Rows near named flat spaces through zero
j375j321: |  -2 | -27 | -57 | -12 |  -5 |   3 |  23 |   4 |  21 |  -7 |   1 | -19 |   2 | -23 |  46 | -31 | -27 |  22 |  41 |   6 | -27 | -22 | -22 |   0 | -12 |  27 | -37 |  25 | -37 |   6 | -11 |   2 |  54 |   6 |   3 | -13 |  -5 |   8 | -51 |
j360j391: |  41 |  -8 |   4 | -12 |  30 | -15 | -18 |  -4 | -37 | -21 |   9 | -18 |   0 |  -6 |  19 |  16 |  26 |  16 |  19 | -11 |   1 | -23 | -47 |  31 |  -9 |  20 |   4 |  55 | -10 | -46 |  22 |  -5 |  14 | -19 | -46 |   4 |   8 | -14 |  27 |
j628j93: | -38 |  11 | -11 | -49 | -43 | -11 |   5 | -34 |  -6 |  59 | -20 |  18 |  27 |  17 |   1 | -20 | -15 | -19 |  15 | -14 |  17 | -11 | -10 |  31 |  12 |  15 | -24 |  -1 |  55 |  23 | -13 | -10 | -12 | -10 | -18 |  15 |   8 |   9 | -16 |
j227j543: |  -7 |  -2 |   3 |  15 |  -9 |  -2 | -24 |   0 | -13 | -31 |  -3 |  22 |  -1 | -16 |  -9 |  22 |  22 |  -7 |   3 |  -2 | -26 |   8 |   1 |  19 | -21 | -12 | -32 |   4 |  -7 |   8 | -15 | -22 |   7 | -13 | -17 |   4 |   7 |  -8 |  16 |
|  22 |  19 | -21 | -26 |  43 |   9 |  57 |  20 |  48 |  58 | -13 | -50 | -20 |  40 |  16 | -61 | -57 |  18 | -25 | -12 |  56 | -36 | -16 | -22 |  47 |  35 |  74 |   2 |  -2 | -35 |  51 |  53 | -14 |  37 |  71 |   6 | -31 |  21 | -54 | => j227j543
|  24 | -14 |   7 | -10 |  24 | -13 | -10 |   5 | -21 | -23 |   9 | -18 |  -4 |  -3 |  13 |   9 |  13 |   9 |  13 |  -8 |   4 | -18 | -31 |  20 | -11 |   6 | -18 |  39 |  -8 | -23 |  19 |  -7 |  15 | -20 | -28 |   7 |   1 | -13 |  12 | => j360j391
j227j543: |  15 |  16 |  -6 | -24 |  19 |  -1 |  46 |  10 |  20 |  36 |  -3 | -30 | -12 |  31 |   3 | -31 | -34 |   7 | -23 |  -1 |  35 | -12 |   1 |  -7 |  20 |  25 |  50 |  -1 |  -2 | -28 |  26 |  27 | -14 |  20 |  30 |  -1 | -21 |  15 | -37 |
j375j321: |  11 |   3 | -13 | -16 |   5 |  -7 |   9 |  32 |  20 |  -6 |  24 | -21 |   0 | -20 | -22 |  26 | -47 |  37 |  19 |  34 |  10 | -39 |   9 |  19 |  51 | -10 | -32 |  40 | -15 |  -4 | -33 |  12 |  15 |  37 | -11 |  -1 | -28 | -20 |  -1 |
|  11 |   7 |   2 | -14 |  10 |  -3 |  30 |  11 |  21 |  26 |   3 | -10 |  -9 |  12 |   2 | -17 | -22 |   9 |  -3 |   3 |  12 | -17 |  -3 | -13 |  20 |   5 |  27 |  -1 |  -4 | -17 |  11 |  16 |  -8 |  10 |  27 |   6 |  -5 |   9 | -20 | => j227j543
j628j93: |  12 |  -2 |  15 |  24 |  26 |  17 |  -4 |  20 |   7 | -33 |  17 | -11 |  -7 | -16 |  -2 |  12 |   3 |  14 |   1 |  10 |  -6 |   5 |   4 | -19 |  -8 |  -4 |  10 |   3 | -26 | -17 |  10 |  -2 |  11 |   8 |   7 |  -5 |  -3 |   1 |   4 |
j841j571: |  17 |   3 |   2 |   7 | -10 | -27 |   9 |   0 |  12 |  -8 | -17 |   9 | -18 |  -7 |   2 |  -4 |  -6 |  30 |  12 |   7 |  15 |  28 |  -2 | -26 |  -7 |   4 | -13 | -24 | -14 |  -9 |  -2 |   3 |   3 |   3 | -22 | -13 |  -8 |  -7 |  15 |
|  17 |   5 |  -3 |  33 |  14 |   0 | -19 |  -1 |   2 |   3 |  32 | -28 |  21 |  15 |  -5 | -11 |   0 | -19 |   0 | -28 | -38 | -11 |  16 | -12 |   1 | -32 | -16 |  14 |  36 |  12 |  -8 |  32 | -19 |  -3 |  13 |   8 | -10 |   1 |  -2 | => j841j571
j630j580: | -60 | -43 |   1 | -33 |   9 | -13 |   4 |  17 | -10 | -38 | -50 | -10 |  -4 |  -1 |  -9 |  17 | -36 |  25 |  14 |   3 |  23 |  -6 |  26 |  -3 | -28 |  11 |  -9 | -19 | -21 | -15 | -50 |  -8 | -46 |  25 |  18 |  11 |  32 |  -8 | -15 |
|   8 |  -2 |  14 |   0 |  -8 |  -3 |  35 |  -8 |  29 |   2 |   2 |  25 |   5 | -14 | -22 |  31 |   1 |  13 |  25 |   2 | -30 | -22 | -22 | -10 | -23 |  -9 | -20 |   9 |   2 |  10 |   0 | -17 |  23 |  -2 |  25 |  25 |  28 |  10 | -12 | => j630j580
| -10 | -11 |  -1 |   5 | -14 |  -3 |   0 |   3 |  -3 |  -9 |  -6 |  -7 | -38 |  26 |  -2 | -10 |  15 |   6 |   7 |   6 |   7 |   1 |  17 |   6 | -12 | -11 |  -8 |  -5 |  -3 |  16 |  -1 |  -7 | -15 |  19 |  -6 | -17 |  -6 | -12 | -12 | => j360j391
|  36 |  11 |   3 |  13 |   4 |  41 | -11 | -19 |  22 |   0 |  34 | -33 |  17 | -29 |  10 |   0 |   2 |  -4 |  -1 |  -6 |  24 |   9 |  -9 | -11 |  -8 |   7 | -11 | -14 |  16 | -11 | -10 |   0 | -17 | -19 | -12 | -54 | -18 |  30 |  22 | => j630j580
j841j571: | -23 |  18 |  -8 | -32 |  23 |  -3 |  12 |  -1 |   8 |   4 |   3 |  -2 |  -7 |   5 |   0 |  -9 |  -2 |   9 |  -6 |   4 |  35 |   4 |   5 |   4 |  -5 |   0 |  18 | -16 | -23 | -14 |   6 |  -4 |  17 |  12 |  -9 | -10 | -15 |  -3 | -28 |
|   5 |   8 |  -6 |  -7 |   3 |   5 |  22 |   7 |   7 |  17 |  -6 | -15 |  -5 |   8 |   5 | -12 | -13 |   4 | -17 | -12 |  23 | -24 |   2 |  -8 |  22 |   8 |  26 |  -3 |   4 |  -8 |  13 |  14 |  -1 |  13 |  23 |  -3 | -14 |  14 | -20 | => j227j543
